Here is a tiny trained network, its code and every weight. The questions are about switching its units off for an input and a class, where a switched-off unit gives its printed mean instead of its output.

import numpy as np


def w(rows, s, z=0):
    codes = np.array(rows[::2]) - 128.0
    scale = np.full(codes.shape[1], s)
    scale[-1] = z or s
    return codes * scale


def f(y):
    return y / 2 * (1 + np.tanh(0.7978845608 * (y + 0.044715 * y**3)))


def log_softmax(a):
    a = a - a.max(-1, keepdims=True)
    return a - np.log(np.exp(a).sum(-1, keepdims=True))


def net(x, mask):
    res = np.array(x, float).reshape(1, 8) / 4 @ E
    y = f(res @ A[0][:, :-1].T + A[0][:, -1])
    res = res + np.where(mask, y, B[0][:, -1]) @ B[0][:, :-1]
    return log_softmax(res[-1] @ U[:, :-1].T + U[:, -1])


A, B = {}, {}
E = w([
[133,126,134,132,126,127,127,121,121,125,128],'x0',
[83,145,35,129,121,199,254,75,47,192,57],'x1',
[250,142,94,140,208,181,146,226,27,82,189],'x2',
[136,103,158,127,123,144,120,115,98,138,121],'x3',
[108,141,185,170,34,213,206,192,185,121,243],'x4',
[189,97,148,211,181,75,207,198,180,209,55],'x5',
[117,209,209,79,190,75,182,81,113,201,253],'x6',
[190,166,202,77,175,179,202,85,199,26,35],'x7',
],0.0079)
A[0] = w([
[122,125,39,200,103,114,95,173,80,230,216,129],'N0',
[163,95,147,202,171,128,216,142,152,215,89,85],'N1',
[130,124,136,50,209,172,200,135,165,85,82,86],'N2',
[99,145,96,71,106,208,127,84,118,61,205,113],'N3',
[123,166,205,84,195,93,165,124,83,132,205,209],'N4',
[147,90,180,74,127,110,62,172,214,84,180,3],'N5',
[214,125,66,150,184,116,113,164,56,68,133,30],'N6',
[100,137,184,192,30,240,227,183,188,102,240,61],'N7',
[156,115,161,211,195,71,146,172,164,153,87,231],'N8',
[86,115,95,71,115,158,176,124,105,152,99,15],'N9',
[109,165,93,71,65,168,96,90,113,81,176,42],'N10',
[178,98,66,141,89,208,90,198,137,86,75,76],'N11',
[173,118,230,128,156,99,57,195,185,108,166,98],'N12',
[168,89,145,195,141,87,197,169,176,170,118,13],'N13',
[162,141,165,106,178,142,129,67,196,90,54,105],'N14',
[77,118,171,120,67,102,127,55,224,217,81,137],'N15',
[100,142,80,67,159,157,69,54,100,58,128,128],'N16',
[163,133,96,89,210,56,98,63,98,149,122,146],'N17',
[89,150,69,107,194,234,254,84,107,208,86,73],'N18',
[114,240,179,108,138,134,172,90,132,188,209,36],'N19',
[99,129,66,136,97,212,234,80,93,149,144,49],'N20',
[173,186,170,114,144,198,167,104,166,83,106,68],'N21',
[137,74,72,140,65,196,97,148,169,104,76,53],'N22',
[246,208,125,115,167,187,169,227,40,141,193,82],'N23',
[176,184,152,72,167,84,171,88,120,207,179,57],'N24',
[155,137,186,82,140,190,213,102,152,12,138,118],'N25',
],0.008,0.0043)
B[0] = w([
[89,78,79,144,92,127,61,144,115,176,215,216],'N0',
[157,183,157,54,182,195,72,173,94,142,128,190],'N1',
[81,85,83,136,112,134,121,110,83,207,211,184],'N2',
[221,220,191,64,155,197,80,203,98,152,122,205],'N3',
[118,100,119,180,149,187,145,127,151,95,94,210],'N4',
[205,141,141,186,173,53,155,41,94,59,196,195],'N5',
[119,187,147,100,34,98,187,55,172,173,88,174],'N6',
[62,103,12,15,111,128,80,60,76,92,2,249],'N7',
[155,181,128,70,160,186,98,168,66,129,112,193],'N8',
[183,147,166,171,144,72,163,108,162,131,160,155],'N9',
[163,169,186,82,193,214,126,178,109,133,197,187],'N10',
[111,68,163,188,120,184,154,153,216,88,95,181],'N11',
[207,117,97,177,163,47,101,76,104,72,134,207],'N12',
[178,201,198,85,178,188,113,206,72,146,170,166],'N13',
[73,71,111,130,94,138,93,110,95,182,170,194],'N14',
[95,222,204,87,57,96,163,109,157,160,138,234],'N15',
[144,183,162,54,138,141,70,200,99,117,94,202],'N16',
[77,85,51,93,134,144,101,139,140,80,64,185],'N17',
[212,135,134,209,181,36,84,84,118,86,112,224],'N18',
[93,83,159,211,119,200,151,168,164,61,102,198],'N19',
[203,142,129,183,188,11,92,88,118,65,166,194],'N20',
[87,64,139,167,96,116,102,141,95,177,209,182],'N21',
[96,85,204,232,140,185,180,162,198,66,128,177],'N22',
[128,220,159,110,10,104,181,64,191,160,125,214],'N23',
[43,58,161,221,146,216,186,161,189,98,73,176],'N24',
[82,103,72,125,114,121,124,152,109,185,188,214],'N25',
],0.0089,0.014)
U = w([
[189,174,171,88,185,177,121,202,89,146,164,56],'0',
[203,120,131,199,179,27,126,80,118,82,171,2],'1',
[105,74,166,211,130,183,170,166,203,97,117,36],'2',
[111,198,190,105,46,87,182,63,201,192,143,90],'3',
[91,59,89,169,98,112,95,153,88,221,246,25],'4',
[109,97,58,69,149,118,119,92,102,107,47,246],'5',
],0.013,0.0048)

Each question gives the input, the list of numbers given to net, and the class t.
The units are the neurons (one row each of A and B). Each row of codes is followed by its name. A weight is (code - 128) times the scale printed after its matrix; where a second scale follows, it is the last column's (A, B and U).
mask holds one flag per neuron, in row order. A switched-off neuron (its flag False) gives its mean, the last column of its row in B, instead of its output. The means were averaged over made-up inputs and are rounded, as every weight is.
A unit's drop is (log p(t) with every unit on - log p(t) with that unit switched off) / (log p(t) with every unit on - log p(t) with every unit switched off).
The circuit of an input: a set's keep is (log p(t) with only the set's units on - log p(t) with every unit switched off) / (log p(t) with every unit on - log p(t) with every unit switched off). Starting from the 12 units with the biggest drops (on a tie, the unit counted first), units are removed one at a time, each time the one whose removal leaves the highest keep (on an exact tie, the one counted first), for as long as the keep stays at least 0.8.
circuit, biggest first: the units of the circuit, biggest drop first
k most important neurons: the k neurons with the biggest drops, biggest first
drop of u: that unit's drop, to one decimal
input [7,7,-4,-1,0,-6,-4,1], class 1: circuit, biggest first -> [N20]
input [7,7,-4,-1,8,2,-4,5], class 5: 3 most important neurons -> [N7, N5, N12]
input [-4,1,1,-2,-1,-1,-5,-5], class 2: 2 most important neurons -> [N11, N22]
input [4,-3,0,5,7,-6,-2,7], class 4: 2 most important neurons -> [N25, N21]
input [6,1,8,8,-8,1,5,-6], class 3: 2 most important neurons -> [N23, N6]
input [2,1,2,6,-6,4,8,4], class 2: 2 most important neurons -> [N24, N7]
input [-3,-7,1,-3,6,2,-8,-7], class 2: 4 most important neurons -> [N11, N22, N18, N20]
input [6,-8,-5,5,-3,5,-6,8], class 1: 2 most important neurons -> [N12, N5]
input [6,-7,-2,5,6,8,5,3], class 0: 3 most important neurons -> [N13, N8, N1]
input [5,5,-5,1,3,5,-3,2], class 0: 4 most important neurons -> [N1, N23, N13, N12]
input [-3,1,-8,6,2,-6,-8,2], class 2: 3 most important neurons -> [N22, N23, N11]
input [-4,5,-7,-2,-5,2,1,4], class 3: 2 most important neurons -> [N15, N7]
input [-6,2,8,3,-5,-3,-7,4], class 3: drop of N23 -> 0.3
input [-1,1,-8,2,-2,-5,2,-7], class 3: circuit, biggest first -> [N15]
input [1,7,-7,7,-5,8,-6,8], class 0: drop of N13 -> 0.2
input [-6,-6,-1,-4,8,1,0,2], class 5: drop of N7 -> 1.9
